Below is a small trained network, with its code and all its weights. Each question gives an input and a class and asks what happens when units are switched off, that is, made to give their printed mean instead of their output.

import numpy as np


def w(rows, s, z=0):
    codes = np.array(rows[::2]) - 128.0
    scale = np.full(codes.shape[1], s)
    scale[-1] = z or s
    return codes * scale


def f(y):
    return np.maximum(y, 0)


def log_softmax(a):
    a = a - a.max(-1, keepdims=True)
    return a - np.log(np.exp(a).sum(-1, keepdims=True))


def net(x, mask):
    res = np.array(x, float).reshape(1, 6) / 4 @ E
    y = f(res @ A[0][:, :-1].T + A[0][:, -1])
    res = res + np.where(mask, y, B[0][:, -1]) @ B[0][:, :-1]
    return log_softmax(res[-1] @ U[:, :-1].T + U[:, -1])


A, B = {}, {}
E = w([
[67,111,167,57,119,126,150,144,99,162,107,90],'x0',
[199,68,55,51,115,115,60,77,162,116,87,118],'x1',
[94,192,134,91,94,117,154,106,136,136,159,121],'x2',
[149,201,135,177,9,99,133,208,139,177,93,85],'x3',
[124,128,128,206,88,162,182,102,72,173,109,157],'x4',
[112,134,113,135,116,167,128,114,189,192,169,184],'x5',
],0.014)
A[0] = w([
[58,151,236,79,88,53,121,206,84,142,57,13,227],'neuron 1',
[23,138,162,177,73,204,232,162,122,201,132,158,106],'neuron 2',
[109,167,193,152,165,93,190,124,57,82,121,91,62],'neuron 3',
[125,183,105,134,102,98,73,155,237,122,206,134,73],'neuron 4',
[254,83,83,202,37,139,90,174,94,151,49,131,89],'neuron 5',
[124,8,84,87,247,161,65,68,134,108,126,135,254],'neuron 6',
[118,112,109,10,131,122,36,126,158,140,129,112,152],'neuron 7',
[160,47,89,107,67,127,86,90,214,222,139,156,131],'neuron 8',
],0.0085,0.0019)
B[0] = w([
[108,205,48,127,59,139,90,169,119,115,95,200,227],'neuron 1',
[64,158,173,121,191,116,195,150,81,189,153,193,230],'neuron 2',
[107,86,98,163,35,187,89,169,240,165,118,155,182],'neuron 3',
[215,198,106,160,237,148,127,162,108,144,93,162,180],'neuron 4',
[224,85,54,96,152,104,53,106,254,131,141,51,212],'neuron 5',
[135,79,108,55,161,118,108,26,86,106,181,216,254],'neuron 6',
[126,169,85,183,92,138,144,169,165,126,93,92,204],'neuron 7',
[100,103,133,37,54,188,19,167,105,152,110,187,195],'neuron 8',
],0.0087,0.021)
U = w([
[73,202,188,157,74,147,186,158,101,165,130,146,107],'0',
[132,119,179,83,125,96,142,146,88,112,140,32,75],'1',
[85,70,189,136,124,150,100,132,89,88,120,113,56],'2',
[119,67,133,82,168,146,101,75,113,132,137,155,175],'3',
[166,84,154,118,89,86,101,111,152,86,93,2,1],'4',
[150,174,151,75,148,125,113,141,127,45,125,100,91],'5',
[145,142,44,101,91,148,68,128,174,136,123,131,168],'6',
[149,158,149,176,194,146,153,143,131,149,129,135,179],'7',
],0.013,0.0087)

Each question gives the input, the list of numbers given to net, and the class t.
The units are the neurons (one row each of A and B). Each row of codes is followed by its name. A weight is (code - 128) times the scale printed after its matrix; where a second scale follows, it is the last column's (A, B and U).
mask holds one flag per neuron, in row order. A switched-off neuron (its flag False) gives its mean, the last column of its row in B, instead of its output. The means were averaged over made-up inputs and are rounded, as every weight is.
A unit's drop is (log p(t) with every unit on - log p(t) with that unit switched off) / (log p(t) with every unit on - log p(t) with every unit switched off).
The circuit of an input: a set's keep is (log p(t) with only the set's units on - log p(t) with every unit switched off) / (log p(t) with every unit on - log p(t) with every unit switched off). Starting from all 8 units, units are removed one at a time, each time the one whose removal leaves the highest keep (on an exact tie, the one counted first), for as long as the keep stays at least 0.8.
circuit, biggest first: the units of the circuit, biggest drop first
unit that matters most: the unit with the biggest drop
k most important neurons: the k neurons with the biggest drops, biggest first
drop of u: that unit's drop, to one decimal
input [1,-3,5,-4,5,-8], class 0: unit that matters most	neuron 5
input [7,0,2,1,0,-3], class 0: 3 most important neurons	[neuron 5; neuron 6; neuron 8]
input [-3,0,6,-4,-4,-4], class 3: 2 most important neurons	[neuron 1; neuron 5]
input [1,-8,-6,-4,-7,-5], class 6: 3 most important neurons	[neuron 3; neuron 2; neuron 1]
input [5,2,5,-2,6,-5], class 0: 2 most important neurons	[neuron 5; neuron 6]
input [7,-1,1,-4,-7,8], class 3: 2 most important neurons	[neuron 6; neuron 1]
input [6,4,7,-5,-1,7], class 3: 2 most important neurons	[neuron 1; neuron 6]
input [-7,-7,-1,-4,2,-4], class 0: 4 most important neurons	[neuron 5; neuron 6; neuron 4; neuron 3]
input [-1,-8,-3,-6,2,6], class 0: 2 most important neurons	[neuron 5; neuron 2]
input [5,8,-6,-2,1,-4], class 3: 3 most important neurons	[neuron 6; neuron 1; neuron 3]
input [-7,-5,4,8,-1,1], class 7: 2 most important neurons	[neuron 4; neuron 5]
input [-7,-6,0,-2,2,-7], class 0: drop of neuron 3	0.2
input [-8,-6,-3,-2,-7,-1], class 7: drop of neuron 6	0.0
input [-2,-3,2,7,2,4], class 0: circuit, biggest first	[neuron 2]
input [-1,-5,5,5,-3,6], class 0: drop of neuron 5	0.1
